W =
114 71 42 83
49 99 37 91
150 85 94 86
97 104 123 85
106 94 33 88
95 74 119 82
51 96 108 97
129 106 125 85
118 105 120 85
96 101 127 95
40 102 116 92
78 93 96 74
Indices start at 0.
Give the entry in the top-left corner.
114
Give the entry just right of 37.
91
The entry directly below 40: 78
Give the entry at row 0, column 2.
42
Give the bottom-right entry.
74
Give the entry in row 2 and column 1.
85
The entry at row 2, column 0 is 150
The entry directly below the smallest entry is 119
The entry in row 1 and column 0 is 49
The entry directly below 120 -> 127
The entry in the top-right corner is 83
Give the entry at row 0, column 1.
71
The bottom entry of the column that holds the smallest entry -> 96

[[120, 133, 126, 53, 60], [55, 95, 93, 154, 147], [107, 96, 131, 81, 94], [92, 107, 121, 111, 89], [69, 89, 110, 128, 111]]
Report the entry just right of 110.
Answer: 128
Report the centre entry.
Answer: 131
The entry just left of 128: 110
Report the entry just right of the smallest entry.
Answer: 60
The largest entry: 154
The entry just left of 121 -> 107
Report the entry just left of 110.
Answer: 89
The entry just left of 60 -> 53
